Here is a tiny trained network, its code and every weight. The questions are about switching its units off for an input and a class, where a switched-off unit gives its printed mean instead of its output.

import numpy as np


def w(rows, s, z=0):
    codes = np.array(rows[::2]) - 128.0
    scale = np.full(codes.shape[1], s)
    scale[-1] = z or s
    return codes * scale


def f(y):
    return np.maximum(y, 0)


def log_softmax(a):
    a = a - a.max(-1, keepdims=True)
    return a - np.log(np.exp(a).sum(-1, keepdims=True))


def net(x, mask):
    res = np.array(x, float).reshape(1, 4) / 4 @ E
    y = f(res @ A[0][:, :-1].T + A[0][:, -1])
    res = res + np.where(mask, y, B[0][:, -1]) @ B[0][:, :-1]
    return log_softmax(res[-1] @ U[:, :-1].T + U[:, -1])


A, B = {}, {}
E = w([
[138,116,167,16,197,50,189,81,123,191,172,204],'x0',
[100,128,58,117,173,112,128,173,78,59,199,239],'x1',
[245,194,93,118,91,79,116,235,180,183,120,166],'x2',
[203,65,129,111,152,234,93,161,75,196,179,100],'x3',
],0.011)
A[0] = w([
[138,139,44,66,178,117,73,127,104,39,133,189,54],'N0',
[118,131,14,128,168,162,167,215,83,17,227,246,84],'N1',
[34,179,166,131,93,83,166,128,219,81,116,159,22],'N2',
[134,97,138,108,140,220,66,210,24,175,174,103,79],'N3',
[59,166,23,228,29,190,43,227,86,43,62,58,34],'N4',
[91,184,147,134,71,18,156,120,160,22,71,134,102],'N5',
[125,75,167,111,172,43,203,58,107,209,165,168,38],'N6',
[23,102,194,174,182,163,146,98,128,133,156,127,159],'N7',
[162,107,140,97,160,202,98,195,199,170,136,139,91],'N8',
[157,152,251,91,103,95,190,96,143,208,93,32,126],'N9',
[144,118,162,41,142,100,192,150,102,113,97,192,20],'N10',
[196,139,69,98,63,130,137,168,229,177,77,219,134],'N11',
[152,127,90,184,128,149,134,127,138,124,92,67,1],'N12',
[112,175,194,141,99,171,119,113,160,164,58,49,91],'N13',
[190,205,98,177,99,62,128,226,158,202,163,121,145],'N14',
[152,107,155,25,182,102,185,50,158,231,110,200,38],'N15',
[198,62,152,109,167,223,140,154,85,192,156,128,85],'N16',
[40,32,169,135,120,134,146,24,56,62,151,63,152],'N17',
[172,110,176,119,82,137,159,105,206,197,56,73,83],'N18',
[167,198,111,118,121,63,89,254,199,186,116,125,166],'N19',
[108,200,138,156,153,29,175,131,169,69,55,124,53],'N20',
],0.0073,0.002)
B[0] = w([
[112,148,177,179,130,70,178,161,90,144,82,168,183],'N0',
[91,140,204,161,55,72,215,128,67,77,9,183,233],'N1',
[149,94,179,104,98,116,88,103,140,180,181,110,197],'N2',
[178,184,188,190,115,88,109,71,146,179,206,96,209],'N3',
[76,114,47,130,150,40,71,163,209,106,130,80,253],'N4',
[218,160,184,181,99,147,83,1,119,233,196,131,218],'N5',
[109,140,28,168,134,111,83,143,169,64,133,59,209],'N6',
[147,117,112,64,180,229,120,129,123,164,129,166,197],'N7',
[133,109,153,111,111,132,125,101,137,194,158,129,179],'N8',
[97,115,165,186,84,62,192,173,75,50,55,212,212],'N9',
[94,120,135,162,161,104,91,136,184,87,109,67,176],'N10',
[102,94,77,67,206,226,118,131,137,196,103,149,211],'N11',
[118,120,86,174,128,104,172,128,147,81,130,37,164],'N12',
[115,159,157,120,111,98,157,177,86,59,96,153,194],'N13',
[131,70,78,38,132,216,174,77,88,112,111,132,223],'N14',
[98,186,13,140,118,69,82,200,174,112,140,46,222],'N15',
[198,161,194,239,83,74,92,60,154,161,181,134,209],'N16',
[154,45,94,27,251,243,167,158,86,152,141,182,238],'N17',
[59,118,190,118,69,95,154,119,96,107,53,209,202],'N18',
[125,105,87,58,219,219,143,97,64,146,126,169,228],'N19',
[176,199,210,147,113,166,127,62,180,142,196,75,202],'N20',
],0.0067,0.016)
U = w([
[128,93,93,82,172,250,159,119,87,144,131,136,253],'0',
[96,133,198,156,81,97,192,153,66,79,53,151,171],'1',
[185,149,193,165,100,134,110,65,151,187,223,104,67],'2',
[93,133,22,147,128,91,92,170,187,90,138,71,22],'3',
],0.014,0.0013)

Each question gives the input, the list of numbers given to net, and the class t.
The units are the neurons (one row each of A and B). Each row of codes is followed by its name. A weight is (code - 128) times the scale printed after its matrix; where a second scale follows, it is the last column's (A, B and U).
mask holds one flag per neuron, in row order. A switched-off neuron (its flag False) gives its mean, the last column of its row in B, instead of its output. The means were averaged over made-up inputs and are rounded, as every weight is.
A unit's drop is (log p(t) with every unit on - log p(t) with that unit switched off) / (log p(t) with every unit on - log p(t) with every unit switched off).
The circuit of an input: a set's keep is (log p(t) with only the set's units on - log p(t) with every unit switched off) / (log p(t) with every unit on - log p(t) with every unit switched off). Starting from the 12 units with the biggest drops (on a tie, the unit counted first), units are removed one at a time, each time the one whose removal leaves the highest keep (on an exact tie, the one counted first), for as long as the keep stays at least 0.8.
units of the circuit, in order: the units of the circuit, biggest drop first
unit that matters most: the unit with the biggest drop
top k neurons: the k neurons with the biggest drops, biggest first
drop of u: that unit's drop, to one decimal
input [5,1,-4,4], class 3: units of the circuit, in order	[N15; N6]
input [-6,0,4,4], class 3: units of the circuit, in order	[N4]
input [2,4,2,-5], class 2: top 4 neurons	[N5; N9; N20; N18]
input [2,-7,-6,-1], class 1: top 2 neurons	[N9; N19]
input [-5,3,6,8], class 2: top 2 neurons	[N3; N16]
input [-6,6,5,4], class 1: top 3 neurons	[N1; N15; N17]
input [7,5,6,5], class 3: top 2 neurons	[N15; N17]
input [2,4,1,3], class 1: top 2 neurons	[N1; N5]
input [0,-7,-6,8], class 2: top 2 neurons	[N16; N3]
input [-8,7,5,5], class 3: top 2 neurons	[N4; N9]
input [6,-3,5,-7], class 2: top 3 neurons	[N5; N20; N4]
input [3,1,-7,8], class 2: top 4 neurons	[N16; N3; N19; N14]
input [1,5,5,-3], class 0: top 4 neurons	[N11; N19; N9; N14]
input [8,-7,3,7], class 3: units of the circuit, in order	[N15]
input [-5,6,2,-8], class 2: top 2 neurons	[N5; N20]
input [3,-3,-5,-5], class 0: top 4 neurons	[N17; N16; N3; N7]
input [-8,2,5,8], class 2: drop of N3	2.4
input [8,4,5,-6], class 3: drop of N15	2.1
input [3,-6,5,2], class 1: drop of N17	0.6
input [-8,3,-3,0], class 3: unit that matters most	N4
